Below is a small trained network, with its code and all its weights. Each question gives an input and a class and asks what happens when units are switched off, that is, made to give their printed mean instead of their output.

import numpy as np


def w(rows, s, z=0):
    codes = np.array(rows[::2]) - 128.0
    scale = np.full(codes.shape[1], s)
    scale[-1] = z or s
    return codes * scale


def norm(h):
    return h / np.sqrt((h * h).mean(-1, keepdims=True) + 1e-5)


def f(y):
    return np.maximum(y, 0)


def log_softmax(a):
    a = a - a.max(-1, keepdims=True)
    return a - np.log(np.exp(a).sum(-1, keepdims=True))


def net(x, mask):
    res = np.array(x, float).reshape(1, 7) / 4 @ E
    u = 0
    for l in range(2):
        y = f(norm(res) @ A[l][:, :-1].T + A[l][:, -1])
        res = res + np.where(mask[u : u + 15], y, B[l][:, -1]) @ B[l][:, :-1]
        u += 15
    return log_softmax(norm(res)[-1] @ U[:, :-1].T + U[:, -1])


A, B = {}, {}
E = w([
[109,68,144,184,166,87,62,157,125,99],'x0',
[81,136,102,135,123,135,97,78,79,143],'x1',
[117,127,96,102,98,156,121,252,87,126],'x2',
[115,174,154,165,134,192,106,126,131,66],'x3',
[127,129,128,128,129,127,128,130,128,127],'x4',
[80,192,140,137,206,83,152,160,118,154],'x5',
[184,136,80,132,174,144,111,124,134,143],'x6',
],0.0028)
A[0] = w([
[172,134,89,91,89,205,205,100,135,141,181],'L0N0',
[124,47,197,234,112,91,185,51,137,146,116],'L0N1',
[123,211,131,198,120,188,70,112,103,109,174],'L0N2',
[198,60,89,91,91,20,173,119,103,216,154],'L0N3',
[147,190,93,109,173,175,117,191,60,129,133],'L0N4',
[113,191,174,96,187,56,123,73,132,122,94],'L0N5',
[138,53,48,107,73,234,130,100,169,129,162],'L0N6',
[145,112,90,174,73,109,132,53,195,84,122],'L0N7',
[146,168,62,83,38,96,141,233,103,64,249],'L0N8',
[5,156,49,164,82,133,30,69,68,161,158],'L0N9',
[96,148,49,110,118,114,35,52,37,156,98],'L0N10',
[114,249,132,79,143,115,210,99,145,143,114],'L0N11',
[62,190,61,64,96,176,98,54,60,181,87],'L0N12',
[105,216,36,141,243,104,144,147,132,144,182],'L0N13',
[151,179,160,168,145,227,137,83,138,7,122],'L0N14',
],0.0028,0.0019)
B[0] = w([
[107,35,178,188,181,116,94,179,111,156,211],'L0N0',
[139,167,160,88,153,138,81,161,84,85,205],'L0N1',
[139,99,95,121,68,84,134,156,133,187,214],'L0N2',
[69,207,123,201,54,130,59,93,156,134,224],'L0N3',
[127,153,115,137,98,50,136,47,100,99,203],'L0N4',
[74,148,59,73,151,141,127,131,111,61,185],'L0N5',
[70,161,123,148,167,131,195,109,109,83,216],'L0N6',
[125,162,77,44,195,131,143,134,65,80,191],'L0N7',
[163,157,154,94,185,94,119,45,122,87,252],'L0N8',
[193,115,176,87,173,112,153,215,253,128,233],'L0N9',
[189,127,135,116,104,145,167,202,206,95,195],'L0N10',
[125,79,198,165,151,170,109,113,110,119,205],'L0N11',
[180,90,185,136,140,108,143,179,147,137,193],'L0N12',
[127,53,91,166,101,185,177,126,128,85,241],'L0N13',
[77,134,92,153,78,35,96,104,147,217,222],'L0N14',
],0.0034,0.0029)
A[1] = w([
[76,137,81,158,48,89,115,118,168,219,97],'L1N0',
[210,3,107,91,33,176,65,61,122,84,151],'L1N1',
[212,102,14,195,204,140,117,90,153,162,68],'L1N2',
[119,78,91,186,207,141,37,159,163,77,145],'L1N3',
[87,101,98,88,73,140,111,209,88,95,139],'L1N4',
[11,118,231,107,92,86,77,166,146,71,189],'L1N5',
[44,70,189,131,93,154,196,112,131,92,139],'L1N6',
[203,167,177,129,138,116,162,188,219,96,185],'L1N7',
[127,218,144,208,90,186,91,151,150,103,38],'L1N8',
[105,155,182,177,229,102,185,74,103,112,250],'L1N9',
[170,127,91,60,115,121,75,234,9,137,146],'L1N10',
[80,192,91,137,218,40,178,189,109,187,150],'L1N11',
[172,238,153,92,75,229,245,83,108,216,218],'L1N12',
[142,141,161,121,157,98,122,26,229,120,160],'L1N13',
[193,120,49,237,141,142,135,145,84,104,33],'L1N14',
],0.0033,0.0012)
B[1] = w([
[154,201,91,198,103,85,42,113,139,155,161],'L1N0',
[32,166,65,200,157,175,200,200,123,113,213],'L1N1',
[143,197,179,85,126,112,162,165,107,160,222],'L1N2',
[134,59,184,137,105,130,151,103,91,188,245],'L1N3',
[135,176,134,97,156,108,112,31,117,92,175],'L1N4',
[223,158,114,115,173,164,177,114,124,216,252],'L1N5',
[171,142,81,133,171,104,157,164,118,162,184],'L1N6',
[101,63,78,76,68,136,87,90,220,145,213],'L1N7',
[95,160,69,117,40,4,37,100,170,166,149],'L1N8',
[142,95,63,103,85,136,117,155,78,112,244],'L1N9',
[94,131,176,68,148,106,91,32,136,67,185],'L1N10',
[101,133,97,179,55,229,144,112,162,68,225],'L1N11',
[121,24,183,207,194,72,39,151,115,120,197],'L1N12',
[108,157,135,61,80,125,104,157,124,74,228],'L1N13',
[159,184,167,98,147,121,199,121,131,205,184],'L1N14',
],0.0038)
U = w([
[54,126,60,201,150,203,192,176,108,73,140],'0',
[117,150,161,34,163,91,63,46,78,27,129],'1',
[154,2,226,211,191,101,53,160,80,184,122],'2',
[116,194,85,192,44,62,21,118,160,193,117],'3',
[165,75,126,80,98,148,109,174,231,136,117],'4',
[165,112,109,116,136,124,144,123,118,159,178],'5',
[199,183,174,96,179,130,173,150,103,204,117],'6',
[161,118,133,132,95,227,40,112,91,171,2],'7',
],0.0082,0.011)

Each question gives the input, the list of numbers given to net, and the class t.
The units are the neurons (one row each of A and B). Each row of codes is followed by its name. A weight is (code - 128) times the scale printed after its matrix; where a second scale follows, it is the last column's (A, B and U).
mask holds one flag per neuron, layer by layer. A switched-off neuron (its flag False) gives its mean, the last column of its row in B, instead of its output. The means were averaged over made-up inputs and are rounded, as every weight is.
A unit's drop is (log p(t) with every unit on - log p(t) with that unit switched off) / (log p(t) with every unit on - log p(t) with every unit switched off).
The circuit of an input: a set's keep is (log p(t) with only the set's units on - log p(t) with every unit switched off) / (log p(t) with every unit on - log p(t) with every unit switched off). Starting from the 12 units with the biggest drops (on a tie, the unit counted first), units are removed one at a time, each time the one whose removal leaves the highest keep (on an exact tie, the one counted first), for as long as the keep stays at least 0.8.
units of the circuit, in order: the units of the circuit, biggest drop first
unit that matters most: the unit with the biggest drop
top k neurons: the k neurons with the biggest drops, biggest first
k most important neurons of layer l: the k neurons of layer l with the biggest drops, biggest first
input [-8,-2,-7,2,3,-7,5], class 2: units of the circuit, in order	[L1N12, L0N0]
input [6,0,-8,-8,-1,-3,-7], class 1: 2 most important neurons of layer 0	[L0N1, L0N7]
input [6,6,-7,-3,3,1,6], class 1: 2 most important neurons of layer 0	[L0N0, L0N5]
input [2,-3,4,-1,7,-7,-5], class 0: top neuron	[L1N1]
input [7,4,-2,-1,-6,6,-8], class 6: units of the circuit, in order	[L1N5, L1N12]
input [-8,-3,5,8,2,-4,6], class 2: top 3 neurons	[L1N12, L0N3, L0N0]
input [-2,-7,2,-8,-7,8,-4], class 0: units of the circuit, in order	[L1N11, L0N9]
input [-5,-3,0,-6,1,-2,-1], class 3: top 2 neurons	[L0N3, L1N0]
input [7,-3,7,-4,5,-8,-6], class 0: 2 most important neurons of layer 1	[L1N1, L1N12]
input [2,5,8,-4,5,7,-8], class 1: units of the circuit, in order	[L1N10, L1N4]
input [6,-7,7,3,-3,-2,4], class 1: units of the circuit, in order	[L1N10, L0N9, L1N4]
input [-1,-3,-8,2,-3,-3,7], class 1: units of the circuit, in order	[L1N13, L0N7]
input [3,-5,-2,-7,3,-8,-5], class 0: units of the circuit, in order	[L1N1, L0N9]
input [-3,4,8,6,-8,2,-4], class 1: top 2 neurons	[L1N10, L0N3]
input [6,-8,-3,5,3,8,-5], class 0: unit that matters most	L1N11
input [-5,7,5,6,-3,0,7], class 4: units of the circuit, in order	[L0N9, L0N10, L0N12, L1N7]
input [3,7,-4,6,3,7,3], class 0: units of the circuit, in order	[L0N13, L1N9]
input [2,-2,-2,8,1,7,-7], class 3: units of the circuit, in order	[L1N8, L0N14]
input [6,-4,7,3,-4,-1,-8], class 6: units of the circuit, in order	[L1N5, L0N8]
input [2,6,2,6,7,-8,2], class 0: units of the circuit, in order	[L1N1]
input [0,-7,-4,8,7,-3,7], class 3: 2 most important neurons of layer 1	[L1N8, L1N5]
input [-3,2,8,1,-5,6,3], class 1: top 3 neurons	[L1N10, L1N1, L0N6]
input [2,-8,-4,7,-2,5,6], class 4: top 3 neurons	[L0N3, L1N7, L0N13]
input [-6,4,-1,5,1,5,3], class 2: 4 most important neurons of layer 0	[L0N11, L0N3, L0N13, L0N6]
input [-4,6,6,-8,8,2,-1], class 3: units of the circuit, in order	[L0N3, L1N0]
